Below is a small trained network, with its code and all its weights. Each question gives an input and a class and asks what happens when units are switched off, that is, made to give their printed mean instead of their output.

import numpy as np


def w(rows, s, z=0):
    codes = np.array(rows[::2]) - 128.0
    scale = np.full(codes.shape[1], s)
    scale[-1] = z or s
    return codes * scale


def norm(h):
    return h / np.sqrt((h * h).mean(-1, keepdims=True) + 1e-5)


def f(y):
    return np.maximum(y, 0)


def log_softmax(a):
    a = a - a.max(-1, keepdims=True)
    return a - np.log(np.exp(a).sum(-1, keepdims=True))


def net(x, mask):
    res = np.array(x, float).reshape(1, 8) / 4 @ E
    u = 0
    for l in range(2):
        y = f(norm(res) @ A[l][:, :-1].T + A[l][:, -1])
        res = res + np.where(mask[u : u + 4], y, B[l][:, -1]) @ B[l][:, :-1]
        u += 4
    return log_softmax(norm(res)[-1] @ U[:, :-1].T + U[:, -1])


A, B = {}, {}
E = w([
[116,204,55,167,140,97,90,137,149,55,169],'x0',
[83,51,193,172,133,67,81,155,184,56,166],'x1',
[133,113,227,150,44,109,107,29,111,254,30],'x2',
[25,203,158,114,120,114,104,117,146,52,245],'x3',
[68,94,140,166,20,29,177,149,38,180,163],'x4',
[192,65,123,140,65,171,15,180,175,120,208],'x5',
[110,113,85,179,158,112,138,104,133,98,203],'x6',
[134,175,142,32,68,187,148,108,169,116,124],'x7',
],0.0056)
A[0] = w([
[198,85,98,198,159,178,33,108,198,127,187,148],'0.n0',
[165,206,107,120,117,165,146,82,125,129,134,54],'0.n1',
[130,101,86,148,183,151,120,162,166,2,171,103],'0.n2',
[176,90,61,127,171,135,155,137,100,142,64,252],'0.n3',
],0.0075,0.0019)
B[0] = w([
[90,136,98,174,70,2,156,244,116,199,148,245],'0.n0',
[162,190,120,138,153,191,43,126,190,61,103,179],'0.n1',
[39,168,63,101,242,129,138,157,171,58,185,255],'0.n2',
[211,64,166,71,147,80,78,48,15,116,128,215],'0.n3',
],0.0079,0.007)
A[1] = w([
[69,113,228,139,76,229,156,28,144,219,123,4],'1.n0',
[181,46,190,60,146,125,36,112,108,164,137,86],'1.n1',
[94,199,189,142,94,121,160,139,215,153,161,10],'1.n2',
[183,25,113,175,122,140,237,131,2,173,128,225],'1.n3',
],0.0057,0.0022)
B[1] = w([
[153,94,138,162,213,187,245,178,178,96,211,187],'1.n0',
[147,155,148,137,95,167,102,170,254,185,141,212],'1.n1',
[63,149,145,34,139,105,110,106,77,126,49,163],'1.n2',
[133,86,181,190,58,44,89,82,99,166,73,254],'1.n3',
],0.0096,0.0056)
U = w([
[103,121,190,145,186,168,202,139,144,98,152,46],'0',
[170,181,101,126,167,179,100,66,93,82,73,26],'1',
[90,64,169,191,59,42,122,135,81,180,102,251],'2',
[181,90,142,115,68,188,111,175,182,173,140,24],'3',
[52,176,1,148,174,99,134,207,153,51,224,206],'4',
],0.012,0.0031)

Each question gives the input, the list of numbers given to net, and the class t.
The units are the neurons (one row each of A and B). Each row of codes is followed by its name. A weight is (code - 128) times the scale printed after its matrix; where a second scale follows, it is the last column's (A, B and U).
mask holds one flag per neuron, layer by layer. A switched-off neuron (its flag False) gives its mean, the last column of its row in B, instead of its output. The means were averaged over made-up inputs and are rounded, as every weight is.
A unit's drop is (log p(t) with every unit on - log p(t) with that unit switched off) / (log p(t) with every unit on - log p(t) with every unit switched off).
The circuit of an input: a set's keep is (log p(t) with only the set's units on - log p(t) with every unit switched off) / (log p(t) with every unit on - log p(t) with every unit switched off). Starting from all 8 units, units are removed one at a time, each time the one whose removal leaves the highest keep (on an exact tie, the one counted first), for as long as the keep stays at least 0.8.
units of the circuit, in order: the units of the circuit, biggest drop first
k most important neurons: the k neurons with the biggest drops, biggest first
top k neurons in layer l: the k neurons of layer l with the biggest drops, biggest first
drop of u: that unit's drop, to one decimal
input [8,0,7,2,-3,-6,-6,-2], class 1: units of the circuit, in order -> (0.n0)
input [0,1,0,0,3,-7,-2,6], class 0: units of the circuit, in order -> (0.n0; 0.n2; 1.n0; 0.n3)
input [7,-6,-2,3,2,-3,-3,4], class 1: 3 most important neurons -> (0.n0; 0.n2; 0.n1)
input [-3,4,8,6,2,-3,-6,0], class 0: units of the circuit, in order -> (1.n0; 0.n0)
input [-3,-8,-5,-1,-2,6,1,-5], class 2: top 2 neurons in layer 0 -> (0.n3; 0.n0)
input [7,-2,-5,-7,7,8,8,-6], class 2: top 3 neurons in layer 1 -> (1.n3; 1.n0; 1.n1)
input [3,-2,0,-8,-6,1,6,0], class 2: top 2 neurons in layer 0 -> (0.n3; 0.n0)
input [-8,6,6,-6,-1,0,-8,-5], class 3: top 2 neurons in layer 1 -> (1.n1; 1.n0)
input [1,-3,6,1,6,-6,1,5], class 0: 4 most important neurons -> (1.n0; 0.n0; 0.n3; 0.n1)
input [6,-5,-7,-4,6,-2,3,-8], class 2: 3 most important neurons -> (0.n3; 1.n3; 0.n1)
input [1,-1,2,8,3,2,-3,5], class 0: 3 most important neurons -> (0.n0; 0.n2; 1.n0)
input [-1,-5,3,4,-3,-3,6,-2], class 1: 2 most important neurons -> (0.n1; 0.n2)
input [-5,-4,2,1,3,4,-2,3], class 3: 2 most important neurons -> (0.n0; 0.n2)
input [6,1,7,-5,-7,8,-4,-5], class 2: units of the circuit, in order -> (0.n0)
input [7,-8,-7,-5,8,6,1,-2], class 2: top 2 neurons in layer 0 -> (0.n3; 0.n1)
input [5,-1,1,-7,-5,3,1,-5], class 2: drop of 0.n3 -> 0.1
input [2,1,-6,-6,7,-6,-2,6], class 2: drop of 1.n0 -> 0.0
input [-2,8,4,2,1,-5,-4,6], class 0: drop of 1.n0 -> 0.4
